Below are the code and all the weights of a small trained network. Each question names an input and a class and asks about switching units off, where a switched-off unit gives its printed mean instead of its output.

import numpy as np


def w(rows, s, z=0):
    codes = np.array(rows[::2]) - 128.0
    scale = np.full(codes.shape[1], s)
    scale[-1] = z or s
    return codes * scale


def f(y):
    return y / 2 * (1 + np.tanh(0.7978845608 * (y + 0.044715 * y**3)))


def log_softmax(a):
    a = a - a.max(-1, keepdims=True)
    return a - np.log(np.exp(a).sum(-1, keepdims=True))


def net(x, mask):
    res = np.array(x, float).reshape(1, 3) / 4 @ E
    y = f(res @ A[0][:, :-1].T + A[0][:, -1])
    res = res + np.where(mask, y, B[0][:, -1]) @ B[0][:, :-1]
    return log_softmax(res[-1] @ U[:, :-1].T + U[:, -1])


A, B = {}, {}
E = w([
[44,69,236,69,7,155,94,30],'x0',
[175,215,212,62,170,230,250,101],'x1',
[22,182,102,255,187,207,91,56],'x2',
],0.0054)
A[0] = w([
[35,176,106,221,191,191,92,61,102],'N1',
[178,242,205,81,172,226,237,107,109],'N2',
[190,181,50,168,218,108,149,199,113],'N3',
[180,168,53,165,214,119,147,212,140],'N4',
[187,181,35,169,230,109,159,209,95],'N5',
[40,185,99,225,181,191,92,52,105],'N6',
[160,234,210,90,180,207,227,107,132],'N7',
[94,53,46,176,97,46,38,165,123],'N8',
[87,55,42,187,97,49,41,161,82],'N9',
[155,101,105,116,118,96,118,168,254],'N10',
[53,65,228,91,38,161,102,13,120],'N11',
[184,179,41,162,218,112,155,204,121],'N12',
[42,176,97,211,172,193,94,64,112],'N13',
[45,172,101,202,184,187,90,62,130],'N14',
[50,61,244,84,22,155,101,2,113],'N15',
[85,54,46,178,98,45,37,163,121],'N16',
[241,52,154,9,64,37,145,226,102],'N17',
],0.0052,0.0095)
B[0] = w([
[166,125,181,60,131,68,208,152,171],'N1',
[31,24,38,54,193,181,106,112,181],'N2',
[78,149,150,146,72,152,108,190,170],'N3',
[105,158,179,159,83,163,93,167,181],'N4',
[38,151,120,139,46,139,128,244,169],'N5',
[171,123,196,56,130,69,207,151,174],'N6',
[78,67,95,99,176,179,93,100,184],'N7',
[86,77,119,86,172,179,106,100,193],'N8',
[10,18,1,27,174,142,163,156,172],'N9',
[176,157,247,149,153,168,97,58,254],'N10',
[82,166,150,165,59,155,103,200,186],'N11',
[82,153,167,151,71,154,97,181,175],'N12',
[174,134,193,63,134,75,194,146,170],'N13',
[174,141,198,88,132,95,168,127,178],'N14',
[69,163,151,165,61,154,107,211,192],'N15',
[91,81,123,95,168,165,112,106,194],'N16',
[175,123,212,19,136,42,236,166,185],'N17',
],0.0084,0.0088)
U = w([
[81,193,134,175,23,155,87,186,121],'0',
[80,29,89,106,224,169,102,91,131],'1',
[196,144,164,85,136,45,217,137,107],'2',
[218,222,157,224,171,162,40,3,254],'3',
[148,159,22,156,119,83,139,110,74],'4',
[141,150,18,184,115,74,152,111,75],'5',
[153,148,29,162,116,82,140,115,74],'6',
],0.011,0.0073)

Each question gives the input, the list of numbers given to net, and the class t.
The units are the neurons (one row each of A and B). Each row of codes is followed by its name. A weight is (code - 128) times the scale printed after its matrix; where a second scale follows, it is the last column's (A, B and U).
mask holds one flag per neuron, in row order. A switched-off neuron (its flag False) gives its mean, the last column of its row in B, instead of its output. The means were averaged over made-up inputs and are rounded, as every weight is.
A unit's drop is (log p(t) with every unit on - log p(t) with that unit switched off) / (log p(t) with every unit on - log p(t) with every unit switched off).
The circuit of an input: a set's keep is (log p(t) with only the set's units on - log p(t) with every unit switched off) / (log p(t) with every unit on - log p(t) with every unit switched off). Starting from the 12 units with the biggest drops (on a tie, the unit counted first), units are removed one at a time, each time the one whose removal leaves the highest keep (on an exact tie, the one counted first), for as long as the keep stays at least 0.8.
units of the circuit, in order: the units of the circuit, biggest drop first
top k neurons: the k neurons with the biggest drops, biggest first
drop when u is switched off: that unit's drop, to one decimal
input [-1,6,-4], class 1: units of the circuit, in order	N2
input [2,4,-3], class 1: units of the circuit, in order	N2, N7
input [-6,-2,8], class 2: top 2 neurons	N6, N1
input [-3,3,0], class 3: top 2 neurons	N9, N15
input [-1,5,-5], class 1: top 2 neurons	N2, N7
input [-3,-7,8], class 2: top 3 neurons	N6, N1, N13
input [7,5,-6], class 0: top 2 neurons	N15, N11
input [-6,4,8], class 2: top 3 neurons	N6, N1, N13
input [0,0,3], class 3: top 2 neurons	N17, N9
input [-5,2,-2], class 0: drop when N5 is switched off	0.1
input [-8,-6,4], class 0: drop when N5 is switched off	0.2
input [-4,7,-6], class 1: drop when N7 is switched off	0.3
